Each row has a class, written after it.
[ 426   -7   -5  489 -129 -602  -34 -216  211  214  400  293 -228  222
    3 -402 -409  518   39 -103   49  301  428  -25  -24  168 -340  -57
   89  249  -55  304 -286 -315   68 -270 -171  158  240] -> (46)
[ 276  -50 -162  410  -57 -605  251 -241  216  288  475  162 -128  264
    0 -537 -421  489   13  -58  -93  426  282   14  -18  214 -467 -163
   18  305  -20  338 -169 -202 -115  -88 -282  460  247] -> (21)
[  21  -89  -84  460 -111 -518  163   74  375  196  494   40 -162  274
  -55 -419 -305  299  125   24 -147  666  534  118 -140  276 -285   36
 -124   61   13  329 -206 -185  -19 -147 -274  408  127] -> (21)
[ 595  277 -254  141 -117 -688 -124 -413  234 -178  -28 -142 -454  557
  460 -126  187  239 -169  155  394  654  223   32  -45  131  -89   65
  117   83  131  242 -136 -193  351  -60 -139  100 -358] -> (8)
[ 601  542 -291  -24  -56 -709    8 -208  215  149  -43 -186 -411  330
  460   69   29  209 -215  198  324  845  342  -87  -88   88  -18 -107
  232  263   16  163   10 -183  190 -178 -177 -137 -466] -> (154)
[ 577  384 -282  185 -183 -532 -109   90  323  116   17 -295 -454  477
  408 -172  107   78 -207  194  281  883  574  -32 -139  297  183  181
    2   80   56  127 -122 -127  283 -134 -474   -8 -467] -> (69)
[ 620  492 -279   37 -158 -755  -32 -292  292   91  -76 -285 -482  364
  497   75   36  148 -304  154  203  813  470 -113   11   58   -9 -119
  263  252   18  107  163 -114  108 -155 -249 -129 -400] -> (21)
[ 834  332 -236   27  122 -593   19 -432  -58  154   92   74 -325  348
  366 -230 -199  351 -415   58  416  484   21    7   26  -37 -281 -138
  295  341  -84  104  217 -176  198  -38 -101  -68 -247] -> (105)
[ 232  111   98  468  -71 -516   73  -53  226  260  433  186  -54  176
  -85 -262 -463  398   17 -108 -190  475  546   11 -186  198 -259 -123
  -41  228    2  312 -107 -327   41 -178 -201  147  215] -> (46)
[ 608  398 -335  -52  -73 -707   -6 -326  226   -4   22 -231 -400  409
  484   71   98  243 -194  249  383  736  236  -78 -106   58  -76 -221
  283  243  149  235 -145 -240  -29 -160  -59  -24 -476] -> (184)
[ 537   -9  -50  470 -128 -442  157 -288  214  235  438  332 -161  330
  -13 -391 -333  647    6   -4  -39  361  309   -4    5  124 -425 -222
  180  321  -82  240 -168 -283  -91 -183 -126  187  225] -> (184)
[ 372   -3  114  431    1 -537  -32 -215  146  200  467  391 -102  241
  -32 -367 -555  536  -54  -12   87  347  217  -79   75   89 -415 -113
  125  300  -25  302 -109 -220   28 -196  -12  186  309] -> (105)
[ 647  369 -356  -39 -108 -709  -11 -494  187   23   33 -130 -403  375
  546  -10   17  296 -180  225  262  683  112 -138  -71   38  -61 -247
  261  303  127  244 -137 -250    3 -145  -61   31 -386] -> (8)
[ 591  388 -287  101 -133 -751 -123 -248  278   36  -60 -286 -499  429
  544  -42  182  171 -153  123  353  718  378  -58  -94  214   58   78
    3  205   65  104 -158 -169  214  -85 -355   16 -415] -> (184)
[ 168 -138  -71  369  -35 -728  226  -93  142  273  483  156  -29  173
   27 -412 -525  493   66 -108  -54  437  242   86  -47  224 -447  -37
  -36  266   23  317 -114 -243   31  -55 -323  525  207] -> (22)
[ 398   33   16  469 -118 -372  -27 -123  283   69  435  378 -140  363
  -78 -227 -311  547   55   82   40  521  332    3  -66  170 -265  -32
  118  131  -12  141 -152 -359   76 -292  -67  157  142] -> (105)
[ 159 -201 -111  390 -182 -689  223   99  206  193  486   96  -96  249
  -11 -515 -437  391  156  -18   20  423  328  102  -51  372 -364   68
  -22  123   -5  368 -257 -189   63 -139 -388  613  124] -> (22)
[ 228 -120 -210  410 -123 -732  155 -139  189  355  514  167 -174  215
   -1 -511 -469  426   56 -116   30  406  257  -15  -37  206 -419  -98
   23  275   49  306 -299 -233  -36 -201 -351  552  198] -> (46)
[ 206  171   15  386   27 -725  112 -116  185  358  425  116 -161  170
  -36 -386 -477  379   17 -150  -84  474  418  -58 -194  121 -342 -232
   12  410  -62  317  -70 -259 -122 -120 -230  193  241] -> (204)
[ 621  244 -169   75    1 -768 -143 -543  156  -58  -15   -9 -561  414
  624 -313  -63  291 -306  187  372  673  172  -50   36   70 -173  -55
  253  201   -5  209 -156 -153   84 -111 -264  -72 -384] -> (21)
[ 452  353 -270  137 -149 -689 -116    0  373  -41   10 -327 -421  485
  453 -195  138   83 -182  310  295  863  483  -10 -150  335   59  145
    3  160   28  272 -131  -85  120  -30 -345   56 -436] -> (17)
[  71  -21    7  428  -88 -626  104 -117  306  166  461  174 -254  226
   66 -434 -333  316  170  -68 -195  505  473  112 -199  246 -239  -96
  -97  207   -5  442 -377 -254   16 -164 -183  333  176] -> (184)
[  49   50   67  459 -109 -712   50 -147  273  174  456  174 -261  188
   55 -298 -339  362  162  -79 -161  574  525   76 -258  180 -256  -98
 -110  165   47  430 -337 -347  131 -203 -209  279  155] -> (105)
[ 270  -44 -132  371  -97 -528  231   46  220  291  454   93  -74  178
  -64 -444 -535  415   59  -79  -24  498  348   93  -19  372 -343  -52
   38  262  -20  189  -44 -254 -100 -121 -480  416  189] -> (184)
[ 175 -123 -121  423 -122 -745  124  -24  195  149  463   96 -139  262
  -50 -494 -487  422  145  -18  -10  406  288   54 -117  320 -432    0
  -67  161   78  422 -274 -323   46 -156 -356  556  162] -> (61)
[ 324 -100  128  435  -28 -530   -2 -222  305   55  386  355 -326  234
   70 -516 -358  500    0  -15   73  362  336   52   19  232 -308  -72
   73  186  -44  291 -346 -283   57 -265  -73  124  190] -> (204)
[ 623  424 -374   30 -132 -648  -51 -245  282  139  -56 -232 -396  384
  393   52   97  142 -276  131  348  719  432 -122  -34   84    0  -87
  290  282   78  179   10 -136  143 -184 -262   12 -393] -> (69)
[ 480  394 -345  -19 -199 -894  -74 -240  287  -29  -78 -270 -523  370
  602   27  213  183 -111  242  311  736  367  -29 -144   68    8  -64
  239  201   19  232 -131 -216   95 -227 -132  -13 -526] -> (105)
[ 139  -25    2  451  -78 -700   87 -156  258  170  438  143 -172  244
   46 -339 -367  469  117  -71 -172  534  425   52 -152  200 -307 -159
  -24  227   48  366 -170 -333   50 -163 -151  299  192] -> (8)
[ 534   21  -12  449 -107 -384   48 -210  177  189  463  398 -130  286
  -73 -318 -414  557   47  -41   32  262  251  -17  -75  148 -352 -150
  187  202  -46  243 -184 -325   22 -323  -58  147  206] -> (105)
[ 675  338 -287   69  -35 -600 -100 -408  146   29  -13  -57 -346  422
  421 -196  -25  241 -285  171  297  610  169  -44  -65   58  -76  -11
  202  265  -14  144   92 -199  100  -36 -183   -3 -329] -> (8)
[ 776  326 -315   88  -45 -715  -40 -282  131   38   57  -50 -517  445
  401 -284  -68  272 -280   88  367  639  296    6  -25  147 -110  -53
  336  260 -103  217  -20 -182  182 -148 -272  -49 -374] -> (8)
[  73   95  -35  372  -47 -748    6  -64  336  241  428  107 -226  104
   56 -464 -410  390   87  -61  -95  587  491  -15 -245  245 -203 -203
  -35  326   60  403 -273 -353  -68 -262 -220  233  134] -> (46)
[ 590  480 -307  -35 -119 -706   54 -255  193  117  -63 -209 -535  302
  532   40   34  172 -170   98  322  823  236  -53 -116   48   -5 -104
  320  240   63  124  -63 -172  140 -183 -224  -67 -489] -> (154)
[ 525  396 -328  116 -161 -610 -105  -32  343  -10  -12 -291 -447  425
  433  -95  192  101  -98  307  367  781  555  -48  -86  404  230  173
   -9   63   68  198 -129 -114  275 -136 -443  101 -436] -> (105)
[ 495  417 -210   96  -64 -594  -83   81  277   13   -7 -331 -363  419
  376 -100   65  100 -131  226  328  816  519  -23 -186  328  188  127
   29   67  122  262 -103 -151  195 -120 -384  -35 -517] -> (154)
[ 592  384 -326  -27 -122 -827  -23 -487  184   59  -41 -190 -468  382
  581   73   93  286 -167  205  302  696  210 -140  -40  -25  -95 -210
  257  284   97  208 -128 -200   46 -146  -86  -21 -423] -> (105)
[ 339   -9   95  489  -41 -668  -32 -225  196  227  407  309 -168  197
    8 -225 -396  508   61 -149   65  298  377   -2 -128  117 -398  -63
   55  201   -2  315 -260 -374  230 -274 -103  158  225] -> (46)
[ 197 -118 -149  359  -88 -685  174   26  196  308  475  103  -24  175
  -30 -452 -524  432   86 -120  -10  406  313   79  -42  301 -448    3
   20  210  -23  327  -90 -292   17 -143 -416  498  187] -> (154)
[  65   11   51  409  -88 -561   50  -95  241  155  546  189    2  225
 -101 -335 -403  378  101   20 -170  491  442   11 -179  183 -236  -75
 -168  183   57  447 -173 -322   60  -98  -54  395  250] -> (105)
[ 716  275 -285   84 -133 -656   -9 -351  146   -9   79 -107 -323  465
  320   49   60  279 -197  176  345  636  304  -20  -68  130 -141   26
  170  139  -24  237  -41 -188  315  -88 -173   29 -411] -> (17)
[ 224   28    9  386  -71 -582   98   -5  181  351  425  102  -60  128
  -77 -318 -529  393   59 -183 -123  454  542   -1 -130  146 -306  -87
   47  267  -57  355  -71 -327   30 -174 -306  232  211] -> (69)
[ 393 -246  -53  531 -157 -392   43  -36  203   57  436  357 -151  400
  -87 -320 -235  537  109   57  149  320  322  106  -11  172 -412  110
  126    3  -31  267 -358 -240  137 -288   36  315  135] -> (22)
[ 692  412 -209   19   29 -560  -33 -372   90  -24   10  -41 -390  388
  475 -168  -39  359 -271   60  388  758   41   26 -101   45 -142 -110
  294  272   10   61    7 -273  101  -82 -129 -138 -353] -> (8)
[ 501  324 -294  150 -125 -674  -98 -167  297   95   60 -187 -438  482
  489   65  162  104 -141  180  341  769  365  -49 -132  204   30  126
   13   93  154  190 -285 -122  334 -116 -249  135 -413] -> (69)
[ 286    2   40  479  -57 -580   14  -40  258  296  435  215 -229  243
  -13 -286 -369  487   17   14   10  524  420  -34 -101  133 -408  -98
   43  191  -10  287 -243 -298   57 -247  -77  164  177] -> (61)
[ 491  461 -334   20 -137 -855  -25 -322  329   90  -34 -206 -527  364
  589  -91   65  222 -137  194  276  861  352  -22 -107  123  -22  -60
  238  214   53  227 -172 -229  155 -179 -256  -11 -456] -> (17)
[ 564  438 -272   17 -107 -755    9 -376  236  120  -44 -193 -455  311
  593  128   15  180 -256  115  271  793  270 -142  -21   46  -39 -171
  327  312   90  105   66  -18   68 -121 -256  -48 -344] -> (22)
[ 552  460 -359   -9 -120 -736  -73 -270  262  -27  -25 -262 -429  391
  510  -53   57  135 -171  260  309  719  345  -92 -116  106   46  -98
  251  217   67  258  -63 -180   26 -196 -155  -47 -424] -> (17)
[ 306 -116   66  495  -81 -554  -17  -76  216  170  424  312 -274  310
   -9 -331 -273  502   48  -16  131  428  358   51  -84  104 -434  -28
  105   72  -47  263 -386 -313  141 -348    9  135  124] -> (61)
[ -20 -134   -1  457 -131 -714  145  -89  298  205  459  151 -246  189
   89 -386 -310  444  169  -70 -223  593  480  126 -180  139 -340  -45
  -61  182    0  405 -295 -288   78 -143 -166  416  145] -> (69)
[ 357 -121   32  489 -125 -582  -41 -273  216  112  481  369 -148  265
  -17 -369 -389  529   99  -24   56  259  283   26  -95  207 -390  -38
  -11  193    6  372 -390 -382  124 -263  -62  291  228] -> (17)
[ 418 -143   69  526 -183 -577  -28 -107  251   76  456  347 -257  386
   28 -326 -295  619   91   75  109  408  290  -10  -10  166 -432  -11
  140  131  -42  301 -361 -303  133 -266   34  241  145] -> (184)
[ 113   25   93  420  -38 -549   36   24  276  150  416  150 -185  182
  -40 -369 -406  358   44  -67 -160  561  577   57 -186  217 -229  -53
  -78  219  -75  281 -144 -300  -30 -192 -204  152  128] -> (69)
[ 268  -36 -215  369  -78 -651  166 -159  221  359  484  185 -137  219
  -17 -444 -511  394   41 -160  -11  388  195   -8  -51  267 -487  -94
   -9  327   13  265 -221 -225  -23 -150 -346  533  231] -> (69)
[ 498  383 -312   79  -67 -557  -86  -20  275  -20  128 -254 -445  429
  366 -160   35   62 -102  142  348  876  312    9 -212  343  147   82
  -14   86  192  297 -249 -165  308 -115 -262  136 -425] -> (8)
[ 167   37 -166  321   63 -713  190 -229  157  426  481  166  -24   96
  -55 -448 -589  380  -11 -224  -34  391  286   10 -101  172 -459 -200
  -22  401   19  307  -92 -229 -130 -137 -365  421  279] -> (22)
[ 650  469 -325  -36 -149 -685   -2 -389  134  143  -38 -228 -265  358
  486   85   -2  184 -269  111  364  601  223 -145  -59   14  -76 -158
  274  254  115   89  -86 -222 -130 -178 -259 -102 -417] -> (154)
[ 230   95 -106  355   -6 -686  122  -60  191  351  491  155  -90  126
  -41 -344 -568  416  -20 -141  -24  463  332  -24  -73  254 -413 -155
   12  382  -23  210  -54 -295 -135 -163 -339  395  250] -> (184)
[ 196 -101 -194  388  -81 -667  202 -155  198  263  484  140  -57  165
  -11 -535 -506  423   62 -111  -85  341  301  113  -83  306 -378  -82
  -29  260   51  402 -188 -291  -77 -145 -365  518  207] -> (8)
[ 626  459 -396  -34   27 -742  -15 -488  234  179   30 -112 -454  376
  499   86    7  220 -301  109  312  870  251 -152    5    8  -60 -177
  287  370   88  144   23  -87  152  -59 -189   11 -333] -> (22)
[ 485  409 -250  130 -119 -538  -87   87  282  101  -73 -316 -353  370
  424   29  136   67 -147  150  363  808  454   29 -190  269  144  152
   55   54  152   79 -103 -165  258 -181 -377  -13 -484] -> (46)
[ 632  566 -168   72  -10 -531 -139  -50  223  101  -65 -317 -267  345
  342  101   56  159 -230  135  310  802  614 -113  -86  281  218  112
  -18  182   -7   17  147 -191  194  -90 -441 -172 -405] -> (21)
[ 565  350 -179  191 -204 -692 -201 -117  314  -25  -27 -247 -404  509
  460  -42  149  121 -146  282  300  690  439  -77 -176  299   26  182
  -52   83   48  202 -226 -159  151  -74 -268   -4 -459] -> (21)
[ 701  435 -316  104   -2 -693  -94 -449  117  168   27  -22 -504  378
  446 -161 -111  161 -373   80  415  621  197 -130  -48  -45 -229  -92
  276  274   21  213  -18 -109  267 -167 -208  -31 -275] -> (69)
[  43   78   52  380    3 -652   91  -56  225  286  462  152  -82  138
  -52 -377 -495  347   58 -105 -147  487  456   57 -148  139 -320 -141
  -62  274   -1  378  -98 -288  -32 -145 -128  279  257] -> (105)
[ 434  387 -230  133 -148 -717 -147  -42  316   99  -23 -332 -395  396
  452  -23  100    0 -207  146  338  750  514  -38 -141  272  108  147
  -20   84  159  238 -148 -124  288 -119 -398   60 -418] -> (105)
[ 282   47 -114  413  -32 -566  167 -221  262  360  460  203  -64  184
  -76 -378 -484  428   19 -163 -107  409  358   38 -123  184 -412 -171
    7  288   13  228  -83 -364  -45 -212 -351  331  255] -> (21)
[ 475  513 -251  100  -50 -627 -107   14  272   86  -13 -368 -472  365
  424  -53  105   39 -169  133  436  866  440  -50 -211  211   90   94
   44  153  123  193 -117 -105  189 -105 -351   -7 -420] -> (184)
[ 473  373 -271   87 -132 -634  -85   29  266   95   62 -290 -368  400
  405   92   60  -48 -136  182  380  712  379   -3 -210  251   35  130
   -6   17  148  210 -259 -120  211 -207 -257   56 -501] -> (184)
[ 548  472 -297   46 -133 -651  -37 -265  244   91  -67 -206 -443  315
  498   40   31  190 -217  281  208  884  420 -108  -79   16   53  -23
  211  191   16  105   92 -180  140 -123 -253  -93 -428] -> (46)
[ 262   -7  -16  418  -84 -642  128 -299  216  296  443  178 -212  201
   10 -428 -436  419   73 -169 -144  400  421   10  -92  128 -329 -210
   -3  291   -8  360 -227 -331    5 -159 -230  266  261] -> (8)
[ 229   20 -119  376 -126 -449  265  124  152  321  469   91   67  214
 -211 -451 -525  283   55  -97   13  359  408  113  -39  368 -366   49
  -20  150  -51  286  -68 -199  -29 -114 -470  505  222] -> (105)
[ 661  332 -273   89  -63 -775  -77 -464  165   -8   54  -76 -524  461
  521 -150  -18  244 -195  111  314  628  186  -39  -36   27  -65  -36
  215  162   65  235 -115 -180  256 -131 -120  -10 -358] -> (8)
[ 659  508 -318  -31  -15 -747   24 -293  212  104   11 -222 -470  310
  510   40   -3  232 -254  121  318  774  295  -93  -65   89  -26 -234
  294  353   40  133   98 -139   72 -177 -251 -100 -403] -> (184)
[ 425   14   41  520 -146 -556   -6 -383  263  177  477  454 -159  300
   -7 -238 -300  605   -4  -15  -32  370  273  -58  -89   86 -442 -105
   47  250  -51  266 -205 -306  135 -230    4  175  231] -> (154)
[  62    7  -89  345  -53 -654  116  120  254  308  484   88  -16  119
  -95 -421 -578  294   53  -99  -56  484  435   36 -137  294 -309  -48
  -48  207   72  321 -125 -334  -28 -202 -324  489  214] -> (22)
[ 704  339 -258   31   95 -664  -52 -547   51   68    0  -65 -421  377
  487  -84  -55  330 -287   99  314  593   94 -131    4  -32 -218 -144
  228  374   30  202   32 -156   66   34 -128   78 -254] -> (21)
[ 136  -82 -156  396  -90 -818  177  -10  143  314  471  106 -144  205
   10 -439 -495  405  125 -162  -17  373  293   94  -62  258 -482  -12
    8  224  -17  362 -209 -216   14 -147 -299  551  189] -> (105)
[ 304 -109 -189  421 -133 -745  240 -144  117  251  435  173  -63  263
   -8 -510 -430  453   52 -124    4  216  273  125  -50  289 -508   69
   -4  208  -54  423 -232 -231   69  -84 -352  546  163] -> (154)
[ 460  395 -242  104 -168 -742  -85  -22  223   88  -26 -355 -348  402
  474   -9  116  109 -124  151  372  744  528  -20 -168  224   22  220
    0   16   23  214 -247 -174  241 -125 -331  -46 -492] -> (69)
[  93  167   68  452  -42 -685   27 -188  317  228  423  219 -152  178
   43 -282 -378  443  103  -82 -185  536  496   57 -218  123 -308 -121
  -64  232   10  384 -172 -358   92 -196 -112  173  232] -> (105)
[ 456  427 -255  162 -188 -444 -185  256  360  -71   28 -414 -381  480
  299 -122   95  -98 -123  225  293  887  664  -37 -161  435  348  251
  -39    3  106  220 -108  -71  161 -133 -458   30 -423] -> (8)
[ 653  380 -266  136  -19 -727 -117 -406  165   28   61   -8 -482  456
  455 -156  -63  213 -268  135  275  689  199  -36  -95   77 -121   24
  160  196  -10  172   27 -145  274  -51 -201  -15 -318] -> (204)
[ 638  551 -310  -16  -66 -636    4 -288  210  170  -27 -183 -398  288
  424  -15  -81  241 -313  200  240  899  343 -156  -91   31  -50 -168
  309  320  -13  142  122 -192    5 -119 -270 -159 -406] -> (204)
